Below are the code and all the weights of a small trained network. Each question names an input and a target symbol and asks about switching units off, where a switched-off unit gives its printed mean instead of its output.

import numpy as np


def w(rows, s, z=0):
    codes = np.array(rows[::2]) - 128.0
    scale = np.full(codes.shape[1], s)
    scale[-1] = z or s
    return codes * scale


def f(y):
    return np.maximum(y, 0)


def softmax(a):
    e = np.exp(a - a.max(-1, keepdims=True))
    return e / e.sum(-1, keepdims=True)


def log_softmax(a):
    a = a - a.max(-1, keepdims=True)
    return a - np.log(np.exp(a).sum(-1, keepdims=True))


def net(x, mask):
    ids = ['ΞΨβγεητ'.index(c) for c in x.split()]
    T = len(ids)
    res = E[ids] + P[:T]
    u = 0
    for l in range(3):
        r = res
        for j in range(2):
            rows = slice(2 * j, 2 * j + 2)
            q, k, v = (r @ M[l][rows].T for M in (Q, K, V))
            z = softmax(np.where(np.tri(T) > 0, q @ k.T / 2**0.5, -1e9)) @ v
            o = O[l][rows]
            res = res + np.where(mask[u + j], z, o[:, -1]) @ o[:, :-1]
        u += 2
        y = f(res @ A[l][:, :-1].T + A[l][:, -1])
        res = res + np.where(mask[u : u + 4], y, B[l][:, -1]) @ B[l][:, :-1]
        u += 4
    return log_softmax(res[-1] @ U[:, :-1].T + U[:, -1])


Q, K, V, O, A, B = {}, {}, {}, {}, {}, {}
E = w([
[76,141,42,199],'Ξ',
[58,16,42,22],'Ψ',
[89,126,125,129],'β',
[35,128,147,49],'γ',
[39,15,102,97],'ε',
[213,3,130,120],'η',
[117,228,145,80],'τ',
],0.012)
P = w([
[2,101,192,169],'0',
[102,133,77,168],'1',
[58,151,60,120],'2',
[102,138,101,105],'3',
[138,63,124,99],'4',
[158,89,124,155],'5',
[105,109,142,171],'6',
],0.0087)
Q[0] = w([
[143,206,114,163],'0.h1',
[35,146,254,93],'0.h1',
[92,115,99,48],'0.h2',
[212,82,160,188],'0.h2',
],0.0084)
K[0] = w([
[81,66,177,88],'0.h1',
[156,58,83,207],'0.h1',
[155,149,201,136],'0.h2',
[145,5,106,64],'0.h2',
],0.011)
V[0] = w([
[150,235,140,140],'0.h1',
[2,27,171,30],'0.h1',
[107,170,199,209],'0.h2',
[172,160,68,125],'0.h2',
],0.0074)
O[0] = w([
[115,152,190,162,74],'0.h1',
[77,114,175,131,253],'0.h1',
[216,105,137,255,126],'0.h2',
[181,91,130,91,100],'0.h2',
],0.0091,0.0077)
A[0] = w([
[219,98,160,10,197],'0.n1',
[95,146,253,160,111],'0.n2',
[60,143,123,68,112],'0.n3',
[144,222,138,38,253],'0.n4',
],0.0079,0.0034)
B[0] = w([
[65,156,101,172,186],'0.n1',
[126,140,172,254,179],'0.n2',
[148,168,160,157,253],'0.n3',
[83,49,64,195,184],'0.n4',
],0.01,0.0046)
Q[1] = w([
[99,195,91,143],'1.h1',
[137,58,111,115],'1.h1',
[36,38,101,255],'1.h2',
[165,154,113,221],'1.h2',
],0.0075)
K[1] = w([
[121,182,117,121],'1.h1',
[129,192,185,245],'1.h1',
[124,109,247,192],'1.h2',
[182,2,69,60],'1.h2',
],0.0078)
V[1] = w([
[201,147,41,170],'1.h1',
[187,255,103,42],'1.h1',
[64,239,199,192],'1.h2',
[115,147,24,190],'1.h2',
],0.0089)
O[1] = w([
[94,89,199,117,92],'1.h1',
[162,87,132,49,23],'1.h1',
[207,159,122,145,252],'1.h2',
[125,171,191,246,149],'1.h2',
],0.013,0.022)
A[1] = w([
[111,150,151,227,137],'1.n1',
[133,253,5,255,13],'1.n2',
[220,19,71,84,28],'1.n3',
[190,121,105,182,10],'1.n4',
],0.006,0.0013)
B[1] = w([
[11,146,201,45,188],'1.n1',
[131,111,164,114,253],'1.n2',
[18,190,129,125,128],'1.n3',
[255,185,100,114,163],'1.n4',
],0.0051,0.047)
Q[2] = w([
[107,122,128,62],'2.h1',
[29,119,107,185],'2.h1',
[248,1,93,76],'2.h2',
[216,133,142,143],'2.h2',
],0.0074)
K[2] = w([
[244,140,151,94],'2.h1',
[158,24,210,89],'2.h1',
[174,52,209,199],'2.h2',
[1,86,169,44],'2.h2',
],0.0063)
V[2] = w([
[36,165,114,125],'2.h1',
[2,147,129,139],'2.h1',
[107,125,194,163],'2.h2',
[110,136,76,57],'2.h2',
],0.0079)
O[2] = w([
[69,2,25,242,216],'2.h1',
[43,201,15,114,244],'2.h1',
[119,211,100,27,220],'2.h2',
[220,52,87,176,5],'2.h2',
],0.007,0.016)
A[2] = w([
[25,76,53,184,156],'2.n1',
[2,208,106,147,250],'2.n2',
[146,104,17,201,15],'2.n3',
[158,103,132,133,51],'2.n4',
],0.0073,0.0018)
B[2] = w([
[120,193,222,55,188],'2.n1',
[178,48,52,124,253],'2.n2',
[80,182,255,162,156],'2.n3',
[198,82,51,216,128],'2.n4',
],0.009,0.047)
U = w([
[132,73,91,2,178],'Ξ',
[96,100,190,176,90],'Ψ',
[175,67,109,207,176],'β',
[144,153,131,57,8],'γ',
[75,192,124,127,55],'ε',
[94,107,181,34,102],'η',
[123,154,160,104,255],'τ',
],0.0077,0.0033)

Each question gives the input, a string of symbols that net reads in full, and the target symbol t.
The units are the heads (2 rows each of Q, K, V and O) and the neurons (one row each of A and B). Each row of codes is followed by its name. A weight is (code - 128) times the scale printed after its matrix; where a second scale follows, it is the last column's (O, A, B and U).
mask holds one flag per unit, layer by layer, with each layer's heads first. A switched-off unit (its flag False) gives its mean, the last column of its rows in O or B, instead of its output. The means were averaged over made-up inputs and are rounded, as every weight is.
A unit's drop is (log p(t) with every unit on - log p(t) with that unit switched off) / (log p(t) with every unit on - log p(t) with every unit switched off).
The circuit of an input: a set's keep is (log p(t) with only the set's units on - log p(t) with every unit switched off) / (log p(t) with every unit on - log p(t) with every unit switched off). Starting from the 12 units with the biggest drops (on a tie, the unit counted first), units are removed one at a time, each time the one whose removal leaves the highest keep (on an exact tie, the one counted first), for as long as the keep stays at least 0.8.
circuit, biggest first: the units of the circuit, biggest drop first
unit that matters most: the unit with the biggest drop
top k neurons: the k neurons with the biggest drops, biggest first
top k neurons in layer l: the k neurons of layer l with the biggest drops, biggest first
heads that matter: for each layer, one digit per head in row order, 1 if its drop is at least 0.15 and else 0, layers parted by /
input ε η β Ξ η β η, target ε: top 3 neurons	[0.n2; 1.n1; 2.n3]
input γ Ψ γ Ξ, target γ: heads that matter	10 / 01 / 10
input γ ε γ η η β ε, target γ: circuit, biggest first	[1.h2; 0.n2; 0.h1; 2.h1]
input η β τ, target η: top 4 neurons	[2.n1; 0.n4; 2.n3; 1.n4]
input η β Ξ Ψ γ, target η: circuit, biggest first	[1.h2; 2.n1; 1.n4; 0.n4]
input γ Ψ τ Ψ, target γ: heads that matter	10 / 01 / 11
input Ξ γ ε β τ γ η, target Ξ: heads that matter	01 / 01 / 01
input β ε τ, target β: heads that matter	00 / 11 / 00
input Ξ Ψ Ψ γ, target Ξ: top 2 neurons	[2.n2; 2.n3]
input Ψ β ε η ε β, target Ψ: top 2 neurons in layer 2	[2.n2; 2.n3]
input γ Ξ β Ψ, target γ: top 4 neurons	[0.n2; 1.n1; 1.n2; 0.n3]
input η Ξ η η β, target η: circuit, biggest first	[1.h2; 2.n1; 1.n4]
input β η β β β, target β: circuit, biggest first	[2.n1; 1.h2; 0.h2; 0.n2]
input Ψ γ Ξ Ξ ε β η, target Ψ: top 4 neurons	[2.n2; 2.n3; 1.n1; 2.n1]
input η Ψ Ξ ε τ, target η: top 3 neurons	[2.n1; 0.n4; 1.n4]
input η β τ ε, target η: circuit, biggest first	[1.h2; 2.n1]
input η β γ, target η: circuit, biggest first	[1.h2; 2.n1; 0.n4]
input Ψ ε Ψ τ β η, target Ψ: top 2 neurons	[2.n2; 2.n3]
input γ γ β β β β γ, target γ: heads that matter	11 / 01 / 01
input Ξ Ξ β τ τ ε ε, target Ξ: top 4 neurons	[2.n2; 2.n3; 0.n4; 0.n3]
input Ξ τ β τ τ, target Ξ: circuit, biggest first	[1.h1]
input β Ξ Ξ γ β τ γ, target β: heads that matter	01 / 11 / 00
input γ Ξ τ β, target γ: top 2 neurons	[0.n2; 0.n4]
input β η γ η, target β: circuit, biggest first	[2.n1]
input τ Ξ Ξ, target τ: circuit, biggest first	[2.h1; 1.h2; 0.n2; 0.h1]
input Ξ γ β ε τ, target Ξ: circuit, biggest first	[2.n2; 1.h2; 2.n3]
input η ε Ψ, target η: circuit, biggest first	[2.n1; 1.h2]
input Ψ τ γ η γ γ, target Ψ: unit that matters most	2.h2
input β η γ β β Ψ τ, target β: circuit, biggest first	[2.n1; 2.h2]
